Below is a small trained network, with its code and all its weights. Each question gives an input and a class and asks what happens when units are switched off, that is, made to give their printed mean instead of their output.

import numpy as np


def w(rows, s, z=0):
    codes = np.array(rows[::2]) - 128.0
    scale = np.full(codes.shape[1], s)
    scale[-1] = z or s
    return codes * scale


def f(y):
    return y / 2 * (1 + np.tanh(0.7978845608 * (y + 0.044715 * y**3)))


def log_softmax(a):
    a = a - a.max(-1, keepdims=True)
    return a - np.log(np.exp(a).sum(-1, keepdims=True))


def net(x, mask):
    res = np.array(x, float).reshape(1, 5) / 4 @ E
    y = f(res @ A[0][:, :-1].T + A[0][:, -1])
    res = res + np.where(mask, y, B[0][:, -1]) @ B[0][:, :-1]
    return log_softmax(res[-1] @ U[:, :-1].T + U[:, -1])


A, B = {}, {}
E = w([
[128,126,129,126],'x0',
[183,183,168,179],'x1',
[127,133,125,128],'x2',
[66,149,72,164],'x3',
[249,118,58,104],'x4',
],0.012)
A[0] = w([
[59,1,123,13,68],'n0',
[81,132,178,144,100],'n1',
[153,205,185,199,3],'n2',
[88,35,73,95,2],'n3',
[42,131,245,124,44],'n4',
[176,50,242,79,68],'n5',
],0.0095,0.0051)
B[0] = w([
[157,205,183,107,254],'n0',
[182,124,44,84,182],'n1',
[178,222,144,119,180],'n2',
[194,183,205,162,181],'n3',
[198,77,82,45,242],'n4',
[2,13,151,151,203],'n5',
],0.0099,0.0072)
U = w([
[149,116,143,130,236],'0',
[142,117,151,131,223],'1',
[231,69,71,70,3],'2',
[177,197,244,119,37],'3',
[79,74,137,179,199],'4',
[96,91,142,212,40],'5',
],0.011)

Each question gives the input, the list of numbers given to net, and the class t.
The units are the neurons (one row each of A and B). Each row of codes is followed by its name. A weight is (code - 128) times the scale printed after its matrix; where a second scale follows, it is the last column's (A, B and U).
mask holds one flag per neuron, in row order. A switched-off neuron (its flag False) gives its mean, the last column of its row in B, instead of its output. The means were averaged over made-up inputs and are rounded, as every weight is.
A unit's drop is (log p(t) with every unit on - log p(t) with that unit switched off) / (log p(t) with every unit on - log p(t) with every unit switched off).
The circuit of an input: a set's keep is (log p(t) with only the set's units on - log p(t) with every unit switched off) / (log p(t) with every unit on - log p(t) with every unit switched off). Starting from all 6 units, units are removed one at a time, each time the one whose removal leaves the highest keep (on an exact tie, the one counted first), for as long as the keep stays at least 0.8.
units of the circuit, in order: the units of the circuit, biggest drop first
most important unit: the unit with the biggest drop
k most important neurons: the k neurons with the biggest drops, biggest first
drop of u: that unit's drop, to one decimal
input [0,-3,-4,-6,-1], class 4: most important unit -> n5
input [8,8,3,-6,7], class 0: units of the circuit, in order -> (n5, n4)
input [-6,1,6,-6,6], class 0: units of the circuit, in order -> (n4, n5)
input [6,-8,2,-7,7], class 3: 3 most important neurons -> (n0, n3, n4)
input [3,-8,0,-2,4], class 3: units of the circuit, in order -> (n0, n3)
input [4,8,8,-8,-1], class 1: 3 most important neurons -> (n5, n0, n3)
input [3,-7,-5,0,0], class 3: 2 most important neurons -> (n0, n3)
input [4,2,-1,-5,1], class 4: 3 most important neurons -> (n5, n0, n4)
input [0,2,-5,8,4], class 4: units of the circuit, in order -> (n4, n0)
input [6,4,-6,6,-8], class 2: units of the circuit, in order -> (n4, n1)
input [4,0,-2,-6,-2], class 4: units of the circuit, in order -> (n5, n0)
input [7,-8,-4,-8,1], class 3: 2 most important neurons -> (n0, n3)
input [-2,5,2,1,-5], class 2: 3 most important neurons -> (n4, n1, n0)
input [-2,-4,6,-5,6], class 1: most important unit -> n4
input [3,-2,3,-4,3], class 4: 2 most important neurons -> (n4, n5)
input [-5,-6,5,-8,2], class 4: 4 most important neurons -> (n5, n4, n2, n1)
input [3,-1,4,5,-8], class 2: drop of n4 -> 0.5
input [2,-8,4,2,-1], class 3: drop of n3 -> 0.1
input [-1,-8,7,5,1], class 3: drop of n1 -> 0.0
input [-3,-4,-2,8,-8], class 2: most important unit -> n4
